cols: vil dipon tolon Maf mok Teg
[142 131 112 104 126  96] = P
[102 166 153 147 164 104] = N
[112 100 162  87 148 123] = L
[146 114 107 109 107 107] = A
[168  73  83  90  81 129] = C
[153 114 100 106  98 120] = J
[159  99  96 104  93 121] = D
[174  61  81  88  76 133] = W
[155  94 101 109 102 116] = K
[169  88  80  96  84 118] = B
[158 107  98 108 100 106] = E
[136  79 132  93 117 131] = S
asked: [153 147 164 104] | N
Table of tags by key:
[75] -> q739
[125] -> q925
[126] -> q354
[76] -> q264
[127] -> q231
key P 5:  | q354
asked: [142 131 112 104 126  96] | P

cols: Vafo Pul letol zozok nomo zap Veti fibo
[199 134 127  68 103  97 135 138] = lede
[199 134 127  68 103  80 155 142] = Laba
[199 134 127  68 103 137 155 142] = Nesup
[142 155  68  79 103 199 127 134] = Susit
down: [142 142 134] | fibo
perm: [142 199 134 127  68 103  80 155] | Laba
tags:
[135] -> q724
[127] -> q343
[155] -> q862
key Nesup 7:  | q862
asked: [127  68 103 137] | Nesup
perm: [134 142 155  68  79 103 199 127] | Susit

cols: feman nozol dafo zif fal kufi fad Zurev kem
[ 71  79  88 185 167 130 174 106 197] : subu
[ 70  84  89 182 178 113 168 106 196] : Ruz
[ 70  87  87 181 183 110 167 107 196] : Zatir
[ 71  84  88 184 176 122 172 106 197] : fiza
[ 69  80  87 185 173 124 173 195 106] : Lok
[ 70  90  87 180 190  99 162 106 195] : Selun
[ 71  89  86 182 188 105 163 106 196] : Vuvum
[ 71  80  89 186 122 172 176 104 195] : laf
asked: [173 124 173] | Lok
at: [ 88 184 176 122 172 106 197] | fiza, 3
asked: [ 87  87 181 183 110 167] | Zatir
perm: [ 89 182 106  86 105 188  71 196 163] | Vuvum
at: [176 122 172] | fiza, 5
at: [106 195] | Selun, 8

cols: bulok lis kov valu naz pupos
[ 94 160 124 105 148 115] : zigom
[105 142 138 173 126  97] : papot
[ 93 155  69 126 128 120] : riz
[ 96 156  73 132 136 108] : Gili
[ 98 160 103 158 119 102] : Degu
[ 92 181  60  82 121 133] : Poz
[104 162  82 114 122 120] : ner
[ 91 148 105 160 124  96] : metu
[101 161  66 114 124 117] : zomap
[ 99 142  97 146 115 104] : pidi
[104 155  80 122 130 118] : Mufo
[106 155  80 128 124 109] : Vovo
at: [148 105 160 124] | metu, 2
at: [106 155] | Vovo, 1
perm: [ 60  82 121 133  92 181] | Poz
asked: [106 155  80 128 124 109] | Vovo
perm: [104  99 142  97 146 115] | pidi
asked: [104 155  80] | Mufo

cols: Tusu nesu rut vazo lalug Dokel Medo vov
[117 143 118 110 132 107 107 115]  pef
[111 189  49  81  60  68 127 101]  Donul
[111 189 118  81  60  68 127 101]  Sivit
[107 122 121 138 119 134 121 123]  bana
[132 143 118 107 115 110 116 107]  zin
key -> tag
[49] -> q677
[121] -> q507
key bana 3:  | q507
down: [101 101 123] | vov
asked: [111 189  49  81  60  68 127 101] | Donul
asked: [111 189 118  81  60  68 127 101] | Sivit
perm: [107 107 110 115 116 118 132 143] | zin
perm: [107 132 143 118 107 115 110 116] | zin
asked: [110 116] | zin

cols: puf lub vafed petu
[145 126 107 147] : delu
[ 74 196 126  80] : sugag
[ 46 103 120 119] : legiz
[145 103 119 120] : foge
[ 88  54 180 191] : Mileb
[174 184 134  87] : Sot
[145 126 186  68] : revup
[ 62  47 187  69] : sagi
[ 74 140  86  52] : bal
[ 66 206 209 143] : Sadib
key -> tag
[87] -> q904
[209] -> q124
[135] -> q783
[107] -> q861
[86] -> q295
[119] -> q767
[134] -> q898
key Sot 3:  | q898
at: [103 120 119] | legiz, 2

cols: Toser Bitam ves Nini milu dizam zabu Vok Miliz
[121 152 140 159 139 128 145 140 104] = kag
[111 180 128 144 133 137 142 149 115] = bugop
[120 153 117 155 106 123 135 149 144] = vubim
[118 137  99 160 118 118 142 123 119] = Bapes
[118 137  99 160  93 109 148 128 105] = zer
[105 127 122 120 122 108 162 142 132] = deve
[120 150 119 199 123 135 148 128 124] = ril
[110 169 124 150 122 133 144 144 121] = pima
down: [111 120 118 118 105 120 110] | Toser
tags:
[159] -> q240
[119] -> q963
[160] -> q284
[121] -> q305
[120] -> q266
[155] -> q919
[122] -> q674
key kag 4:  | q240
down: [120 110] | Toser
asked: [105 127 122 120 122 108 162 142 132] | deve
down: [180 153 137 137 127 150] | Bitam
down: [155 160] | Nini

cols: Gobu zod sil pagus nerul
[152 114 141 136 128] : samuv
[152 114  54 136 128] : gesa
[152 128 114 141 137] : Fatim
down: [128 128] | nerul
at: [114 141 137] | Fatim, 3
at: [114  54 136] | gesa, 2
perm: [128 136 141 114 152] | samuv
at: [152 114  54 136] | gesa, 1
down: [141  54] | sil

cols: Gad poral Vife dag nesor
[154 141 100 111  84] = zusig
[ 80 115 166 145 110] = Dodi
[135 115  62 155 117] = meda
[101 133  97 122  77] = guto
asked: [141 100] | zusig
asked: [ 62 155] | meda

cols: sulik tep Gasu tipub Zad
[165 144  78 169 141] -> manu
[109 150 114  61 134] -> Nek
[107 155 118  57 131] -> Mit
[160 136 141  96 124] -> zofi
[172 123 141 124  96] -> met
[127 138 105 157 173] -> dal
[111 140  79 144 206] -> paf
asked: [141 124  96] | met
asked: [144 206] | paf
at: [109 150 114  61] | Nek, 1
tags:
[118] -> q230
[79] -> q930
[96] -> q26
[141] -> q419
key met 3:  | q419
perm: [173 157 105 138 127] | dal

cols: gab luk Busu Diso gafa tokeg Vin lebiz tuge
[167 129 102 116 128 141 101 171 120]  Foze
[114 141 150 146 145 122 123 130  86]  bisus
[130 166 120 113 137 127 127 121 142]  Pog
[145 125 123 130 135 153 157 159 132]  Pume
[116  77 115  96 138  54  80  67 171]  veduf
[115 146 126 118 117 128 112 117 145]  Lekav
[112 145 147 148 136 116 120 112 100]  sezu
asked: [ 77 115  96] | veduf
asked: [145 122 123 130] | bisus

cols: datov gumit Matab Pofu
[186  87  80 144] = vake
[ 85 156 164 174] = sapa
[200  64  74 158] = rir
[111 163 151  73] = rele
[ 84 153 156 170] = tuli
[105 131 124 112] = zel
[150 126 108 103] = renab
[ 93  85  95 124] = vavul
[166  85  95 124] = nage
[105 167 158  74] = lek
[105 167 129 120] = vos
asked: [105 167 158  74] | lek
asked: [ 80 144] | vake
asked: [ 85 156] | sapa
perm: [ 64  74 158 200] | rir
tags:
[132] -> q679
[105] -> q298
[166] -> q84
[167] -> q591
[131] -> q664
[106] -> q808
key vos 2:  | q591
at: [ 64  74 158] | rir, 2
asked: [87 80] | vake

cols: sodar dod nud ged
[155 110 157  75] -> latop
[155  82 105 168] -> Satu
[181  97 160 118] -> Ture
[ 77 138 105 168] -> ruvus
[153 150 168 142] -> sen
[ 86 125 115 181] -> modar
[134 116 127 196] -> Maku
[ 69 152 102 119] -> Dev
[154 170 160  67] -> nifo
[182  99 160 125] -> fotut
[105  82 154 168] -> Fas
perm: [154  82 168 105] | Fas
key -> tag
[116] -> q667
[127] -> q988
[115] -> q826
[126] -> q310
[160] -> q669
key Maku 3:  | q988
asked: [ 97 160] | Ture
asked: [182  99 160 125] | fotut
at: [154 168] | Fas, 3
at: [ 82 154 168] | Fas, 2

cols: sef pob sero Mifu bipud sanum bif
[106 158 136  96  92 107 190] = tibe
[126  68  86 176 127 160 147] = besam
[ 97 111 171  90 140 120 132] = gima
[176 127 148 126  68  86 160] = vomug
at: [ 68  86 160] | vomug, 5
perm: [127 126  68 160 147 176  86] | besam
down: [190 147 132] | bif
asked: [176 127 148 126] | vomug
down: [ 97 176] | sef

cols: Kan seke Dus buvek
[181 179 134 186] -> memez
[179 182 135 186] -> lumu
[161 142 159 143] -> tes
[182 179 186 134] -> Gage
perm: [134 186 179 182] | Gage
perm: [179 134 186 182] | Gage
perm: [179 134 186 181] | memez
at: [186 134] | Gage, 3

cols: vib Muba fid fur
[ 90  68 139 123] = Dakam
[173 136 117 184] = Toli
[127  71 130 137] = mes
[197 136 138 146] = Keku
[138 155 127  64] = Zosuz
[123 110 132  57] = dipi
[177 137 118 184] = gove
[ 93 136 138  64] = zanof
[162  67 122 105] = nid
[127  71 130  86] = zaref
[ 60 120 141 106] = Gofu
key -> tag
[69] -> q117
[137] -> q982
[135] -> q967
[68] -> q76
[120] -> q104
[136] -> q895
key Keku 2:  | q895
asked: [120 141 106] | Gofu
asked: [197 136 138 146] | Keku
at: [110 132  57] | dipi, 2
perm: [118 184 177 137] | gove
asked: [ 71 130  86] | zaref
asked: [ 93 136 138  64] | zanof

cols: vamef Fupom lus Dit mib
[ 89 100  89 121 104] = paba
[126 129 132 111 113] = panab
[ 97  98  98 118 106] = kas
[133 129 131 126 116] = Med
[126 112 131 107 104] = Mitav
[118 118 123 109 109] = loda
[105  95  98 126 116] = Movi
[133 129 131 122 125] = kep
asked: [105  95  98 126] | Movi
at: [109 109] | loda, 4
down: [109 116 125] | mib
perm: [ 97  98  98 106 118] | kas
perm: [116 133 129 131 126] | Med
at: [129 131 126 116] | Med, 2
down: [131 131 123  98] | lus

cols: nimu ges bar daku vemi Nibu
[121 162 116 159 139 162] : zizun
[114  90 159 157 125 115] : Luta
[149 121 137 124 106 158] : lesu
[121 151 127  94 122 121] : beva
[180 132 124 162 116 158] : rigem
[168 127 126 146 119 157] : nefen
[110 140  89 133 192  91] : funas
[ 94 121 151 122 127 120] : Kodov
[112 146 115  71 136 128] : Zop
at: [124 162 116] | rigem, 3
tags:
[167] -> q539
[94] -> q276
[168] -> q364
[95] -> q997
[121] -> q650
key Kodov 1:  | q276
perm: [121 122  94 127 151 121] | beva
down: [125 106 122 116 119] | vemi
down: [110  94 112] | nimu
asked: [112 146 115  71 136 128] | Zop

cols: Nemoz vuz lud zosid saf Faraf ladaz rofe ter
[122 108 135 135 104 128 136 120 109]  pege
[140 148 136 111 135  74 124 148 121]  zot
[149 111 147 106  82  78 132 150  93]  dolo
[120 113 143 136 115 140 135 120 111]  dute
[139  84 156 121  61  73 140 143  72]  bas
[161 186  92 100 181  96 108 162 162]  pabed
key -> tag
[111] -> q258
[116] -> q567
[115] -> q229
[110] -> q992
[93] -> q913
key dute 9:  | q258
at: [ 61  73 140 143] | bas, 5
asked: [161 186  92 100 181  96 108 162 162] | pabed
asked: [136 115 140 135 120 111] | dute

cols: Mopa palod Kemap bome balaf
[ 58 102  46 113  65] -> Muta
[101  45  75 102  65] -> fugan
[ 58 102 113  46 183] -> sas
[209 161  73 203 103] -> vesa
[209 161  73 203  88] -> neno
tags:
[208] -> q905
[210] -> q360
[58] -> q908
[209] -> q43
key neno 1:  | q43
at: [ 58 102 113  46] | sas, 1
perm: [ 46  58 102 113 183] | sas
down: [65 65] | balaf
asked: [ 58 102 113  46 183] | sas
asked: [101  45  75 102  65] | fugan

cols: gize poseb zimo Muda
[126 129 129 126]  vakud
[129 126 129 125]  komur
[120 120 133  59]  non
[133 125 121 129]  luf
[126 130 126 129]  mol
perm: [126 126 129 130] | mol
asked: [129 126 129 125] | komur
perm: [129 129 126 126] | vakud
at: [121 129] | luf, 3

cols: rubi Zis Mibuf mizop Kig vime rute Zubub fifiz Pud
[102  80 154 115 183 138  94 118 105 115] = fazip
[102 148  66 142 127 138  94 134 204 157] = boki
[183 138  93 118 127 112 109 151 122 115] = Sud
asked: [102  80 154] | fazip
at: [183 138  94 118] | fazip, 5
key -> tag
[141] -> q33
[118] -> q771
[114] -> q69
[119] -> q954
[115] -> q184
[104] -> q101
[105] -> q489
[142] -> q15
key fazip 4:  | q184
down: [142 118] | mizop
asked: [102 148  66 142 127 138  94 134 204 157] | boki
at: [118 127 112 109 151 122] | Sud, 4

cols: kuve Begef Ginum Bik mimo
[194 188 166 171 114] = fuf
[123 126 194 190  96] = Zavi
[ 57 159 170 165 169] = gope
[175 177 163 128 147] = gid
[115 160 116 128 147] = fafi
[177  68 164 172 175] = Mevu
[ 67 175 177 164 172] = dilu
[134 126 198 187  99] = Saroz
perm: [177 175 172  67 164] | dilu
key -> tag
[58] -> q279
[67] -> q619
[57] -> q196
[115] -> q122
[175] -> q197
[194] -> q916
[165] -> q470
key gope 1:  | q196
down: [128 172] | Bik
asked: [194 188 166 171 114] | fuf
asked: [194 190] | Zavi
at: [175 177 164] | dilu, 2

cols: vobub ravuk tunus zir
[114 158  46  57]  kuvas
[ 73 119  74  80]  beve
[116  75 119 109]  gugun
[161  46  57  80]  Kipa
down: [114  73 116] | vobub
tags:
[46] -> q293
[119] -> q807
[75] -> q622
[73] -> q116
key beve 2:  | q807
at: [ 75 119] | gugun, 2
asked: [158  46  57] | kuvas
asked: [ 73 119  74  80] | beve

cols: somu Fil piv fus sode nuto sug rizov Por sulaf
[ 93 135 204 128 135 154 106 105 104 167]  bim
[ 92 113  88 162 110 149 136 146 123  88]  Fati
[140 116 124 114 130 153  99 116  83 117]  Dapag
[153 112 136 108 148  83 120 126 160 130]  belis
[130 158 101 134 146 152  67 131  72 175]  tavu
[133 152 109 130 129 140  79 119  68 150]  mazud
[ 96 200 135 119  63  96 161 130 152 154]  likim
[111 125 188 130 130 145 110 108 100 144]  penud
[155 134 144  77 113 102 148  94 138 109]  golag
[105 154 128 204 135  93 104 135 106 164]  bet
[140 132 114 109 123 142 107 115  81 131]  pami
down: [105 146 116] | rizov
at: [ 93 135 204 128 135 154 106 105 104] | bim, 1
down: [109 164 131] | sulaf
asked: [135 119] | likim
key -> tag
[149] -> q155
[102] -> q731
[113] -> q985
[144] -> q840
key golag 6:  | q731

cols: Sikid gevab gof vup Fome Mafe Faba
[139 125 117 150 118 120 134] = lumim
[129 115 105 138  99 147 162] = naf
[141 118 150 117 125 129 177] = Tumu
[ 94 114 141 188 154 113 139] = nizub
[ 97 139 137 157 157 121 147] = Kad
[126 118 116 142 143 106 106] = Lon
[ 92 117 134 152 171 115 133] = dukun
asked: [141 118 150 117] | Tumu
down: [150 141 137 116 134] | gof
asked: [125 117 150 118] | lumim
asked: [154 113 139] | nizub
Table of tags by key:
[114] -> q57
[141] -> q451
[126] -> q272
[95] -> q836
[97] -> q657
[140] -> q146
[94] -> q271
[92] -> q121
[129] -> q903
key nizub 1:  | q271
asked: [ 94 114 141 188 154 113 139] | nizub
at: [113 139] | nizub, 6

cols: laduz guner nez rese Geza
[ 99 196  72 149 147] : gup
[187 106 141 113 170] : kevu
[141 114 106 170 187] : sev
perm: [187 141 114 106 170] | sev
asked: [106 141 113] | kevu
tags:
[113] -> q110
[149] -> q851
[141] -> q368
[170] -> q14
[150] -> q467
[171] -> q474
key sev 4:  | q14
perm: [ 99 196 147 149  72] | gup
asked: [141 114 106 170 187] | sev

cols: vobe bafil figos Nefo kigub Dugas lagas
[158 139  91 160 135 163 124]  limud
[155 114 131 139 118 159 131]  Fubo
[172 126 124 161 118 158 127]  ser
[109 154 123  69 124 121 116]  kadis
[167 158  81 142 134 169 117]  Vevu
[102 139  91 130 192  86 148]  gub
[148 138 147 112  92 146 112]  gedif
[130 189  89 154 147 153 129]  Pono
[159 139  91 158 138 161 125]  Kiz
asked: [146 112] | gedif
down: [131 124 123  81] | figos
asked: [130 192] | gub
at: [154 123  69 124] | kadis, 2
asked: [124 161 118 158] | ser
key -> tag
[141] -> q760
[117] -> q436
[143] -> q752
[159] -> q688
[158] -> q769
[142] -> q748
key Vevu 4:  | q748
asked: [130 189  89 154 147 153 129] | Pono

cols: tapap repu Gezi Dopu rasu dafe nezit rinu riba
[146 127 114  50 129 139 114 114 119] : Duka
[ 93 130 155  50 126 106 156 156 146] : Gener
[ 75 129 169  50 125  96 169 171 155] : votel
[128 128 128  50 127 128 128 128 128] : mokud
[ 75 130 169  50 125  96 170 171 155] : zegav
[125  75 129  50 169  96 169 171 156] : komo
[164 127 101  50 130 150 100  99 110] : Mur
[181 126  87  50 131 160  87  85 102] : Ton
key -> tag
[111] -> q150
[165] -> q922
[50] -> q629
[119] -> q417
[118] -> q691
[156] -> q909
[155] -> q517
[110] -> q9
[146] -> q756
[164] -> q254
key Mur 9:  | q9
asked: [164 127 101  50 130 150 100  99 110] | Mur
asked: [ 93 130 155  50 126 106 156 156 146] | Gener
perm: [171 169  96 125 155  75  50 129 169] | votel
asked: [125  96 170 171] | zegav

cols: Tur gunu Pep vis Pepi pogaf fup Sele reb
[164  82 106  72  93 105  90 113 150] : zam
[159 156  90  85 112  57  45  81 211] : lavu
[180  69  79  71  69 120  94 137 145] : pofi
[202  46  49  71  49 116  93 159 181] : sozoz
[ 93 185 164 153 181  90 110  79 131] : Meko
[140 164 125  98 143  57  58  60 169] : Sime
asked: [ 45  81 211] | lavu
down: [79 60] | Sele

cols: Zan Sisi mev sepi zisi supus Lepu rak Vizeg
[156 123 137  73  84  85 134 105 142]  Nos
[156 123 137  73 121  85 168 146 160]  vezu
[156 123 137  73 121  85 134 105 142]  ponu
at: [156 123 137  73 121  85 168] | vezu, 1
at: [137  73  84  85 134 105] | Nos, 3
perm: [142 156 123 137  73  84  85 134 105] | Nos

